Here is a tiny trained network, its code and every weight. The questions are about switching its units off for an input and a target symbol, where a switched-off unit gives its printed mean instead of its output.

import numpy as np


def w(rows, s, z=0):
    codes = np.array(rows[::2]) - 128.0
    scale = np.full(codes.shape[1], s)
    scale[-1] = z or s
    return codes * scale


def f(y):
    return y / 2 * (1 + np.tanh(0.7978845608 * (y + 0.044715 * y**3)))


def softmax(a):
    e = np.exp(a - a.max(-1, keepdims=True))
    return e / e.sum(-1, keepdims=True)


def log_softmax(a):
    a = a - a.max(-1, keepdims=True)
    return a - np.log(np.exp(a).sum(-1, keepdims=True))


def net(x, mask):
    ids = ['αγδζθπστφω'.index(c) for c in x.split()]
    T = len(ids)
    res = E[ids] + P[:T]
    q, k, v = (res @ M[0].T for M in (Q, K, V))
    z = softmax(np.where(np.tri(T) > 0, q @ k.T / 4**0.5, -1e9)) @ v
    res = res + np.where(mask[0], z, O[0][:, -1]) @ O[0][:, :-1]
    y = f(res @ A[0][:, :-1].T + A[0][:, -1])
    res = res + np.where(mask[1:17], y, B[0][:, -1]) @ B[0][:, :-1]
    return log_softmax(res[-1] @ U[:, :-1].T + U[:, -1])


Q, K, V, O, A, B = {}, {}, {}, {}, {}, {}
E = w([
[160,40,122,62],'α',
[164,72,146,95],'γ',
[106,111,177,121],'δ',
[79,49,212,40],'ζ',
[134,202,114,99],'θ',
[4,177,218,183],'π',
[62,139,97,64],'σ',
[102,115,171,122],'τ',
[156,52,105,179],'φ',
[97,144,104,187],'ω',
],0.02)
P = w([
[140,11,84,173],'0',
[145,143,77,136],'1',
[160,146,97,120],'2',
[164,148,117,114],'3',
[169,151,129,112],'4',
[183,150,137,106],'5',
[177,158,145,110],'6',
[174,155,146,104],'7',
[177,164,142,114],'8',
[178,161,149,111],'9',
],0.011)
Q[0] = w([
[136,191,152,115],'head 1',
[76,126,59,152],'head 1',
[204,153,66,235],'head 1',
[215,10,191,131],'head 1',
],0.012)
K[0] = w([
[103,173,117,139],'head 1',
[195,247,204,189],'head 1',
[171,230,27,191],'head 1',
[96,3,136,255],'head 1',
],0.0084)
V[0] = w([
[149,83,164,129],'head 1',
[93,91,36,32],'head 1',
[6,149,115,176],'head 1',
[185,155,97,153],'head 1',
],0.011)
O[0] = w([
[48,23,44,189,206],'head 1',
[34,255,76,141,253],'head 1',
[105,154,241,157,119],'head 1',
[212,148,67,164,11],'head 1',
],0.0075,0.0054)
A[0] = w([
[228,111,197,66,175],'neuron 1',
[126,91,129,254,159],'neuron 2',
[102,158,113,117,157],'neuron 3',
[157,176,45,66,145],'neuron 4',
[93,118,149,56,125],'neuron 5',
[88,105,36,90,164],'neuron 6',
[203,196,178,212,252],'neuron 7',
[124,120,171,104,82],'neuron 8',
[69,203,136,82,111],'neuron 9',
[99,136,54,109,96],'neuron 10',
[26,220,206,233,254],'neuron 11',
[225,63,83,147,63],'neuron 12',
[76,133,98,78,172],'neuron 13',
[104,44,43,142,78],'neuron 14',
[216,81,4,140,72],'neuron 15',
[141,185,182,132,145],'neuron 16',
],0.0098,0.0039)
B[0] = w([
[107,57,96,115,146],'neuron 1',
[98,58,115,76,149],'neuron 2',
[147,179,217,96,153],'neuron 3',
[204,142,148,120,161],'neuron 4',
[82,97,77,151,170],'neuron 5',
[126,227,134,120,187],'neuron 6',
[158,52,54,149,160],'neuron 7',
[166,234,96,129,141],'neuron 8',
[155,70,160,115,193],'neuron 9',
[131,208,130,95,158],'neuron 10',
[158,106,102,98,255],'neuron 11',
[88,128,218,142,145],'neuron 12',
[160,164,159,254,184],'neuron 13',
[102,161,137,171,171],'neuron 14',
[171,102,163,147,161],'neuron 15',
[84,109,134,120,157],'neuron 16',
],0.0068,0.018)
U = w([
[121,161,110,188,143],'α',
[133,142,167,193,75],'γ',
[86,99,76,108,128],'δ',
[16,125,47,141,120],'ζ',
[176,140,128,97,200],'θ',
[101,92,186,49,167],'π',
[115,180,187,70,118],'σ',
[89,104,75,95,70],'τ',
[158,113,201,236,70],'φ',
[110,77,2,114,252],'ω',
],0.0089,0.0033)

Each question gives the input, a string of symbols that net reads in full, and the target symbol t.
The units are the heads (4 rows each of Q, K, V and O) and the neurons (one row each of A and B). Each row of codes is followed by its name. A weight is (code - 128) times the scale printed after its matrix; where a second scale follows, it is the last column's (O, A, B and U).
mask holds one flag per unit, heads first, then neurons. A switched-off unit (its flag False) gives its mean, the last column of its rows in O or B, instead of its output. The means were averaged over made-up inputs and are rounded, as every weight is.
A unit's drop is (log p(t) with every unit on - log p(t) with that unit switched off) / (log p(t) with every unit on - log p(t) with every unit switched off).
The circuit of an input: a set's keep is (log p(t) with only the set's units on - log p(t) with every unit switched off) / (log p(t) with every unit on - log p(t) with every unit switched off). Starting from the 12 units with the biggest drops (on a tie, the unit counted first), units are removed one at a time, each time the one whose removal leaves the highest keep (on an exact tie, the one counted first), for as long as the keep stays at least 0.8.
units of the circuit, in order: the units of the circuit, biggest drop first
unit that matters most: the unit with the biggest drop
k most important neurons: the k neurons with the biggest drops, biggest first
drop of u: that unit's drop, to one decimal
input π π φ τ π γ σ, target σ: unit that matters most : neuron 7
input ζ σ ω δ δ φ, target φ: units of the circuit, in order : (head 1; neuron 12)
input δ θ π α α σ φ ω, target ω: units of the circuit, in order : (neuron 7; head 1; neuron 13; neuron 6)
input π θ π α π π θ δ, target π: units of the circuit, in order : (head 1; neuron 13)
input τ ζ ζ π π φ θ δ π ω, target ω: units of the circuit, in order : (neuron 7; neuron 13; head 1)
input ω θ σ ζ, target ζ: units of the circuit, in order : (head 1; neuron 5)
input α ω δ, target α: 2 most important neurons : (neuron 13; neuron 6)
input σ σ ω π σ α, target σ: units of the circuit, in order : (head 1; neuron 7)
input π δ ζ ω θ τ δ ω π γ, target π: units of the circuit, in order : (head 1; neuron 1)
input ζ α τ, target ζ: 2 most important neurons : (neuron 4; neuron 15)
input σ π φ θ, target θ: units of the circuit, in order : (head 1; neuron 4)
input τ σ σ, target σ: units of the circuit, in order : (head 1; neuron 3)
input φ α φ α, target φ: 2 most important neurons : (neuron 15; neuron 12)
input α φ π π θ θ γ ζ, target ζ: units of the circuit, in order : (head 1)
input τ γ σ π φ, target φ: 2 most important neurons : (neuron 12; neuron 15)
input π φ π γ π γ ω α, target π: 2 most important neurons : (neuron 13; neuron 1)
input θ γ π π, target π: 2 most important neurons : (neuron 13; neuron 11)
input α σ θ σ δ, target α: drop of neuron 6 : 0.1
input π θ π τ, target π: drop of neuron 13 : 0.3
input θ δ τ ω α α σ φ ζ π, target π: drop of neuron 9 : 0.3
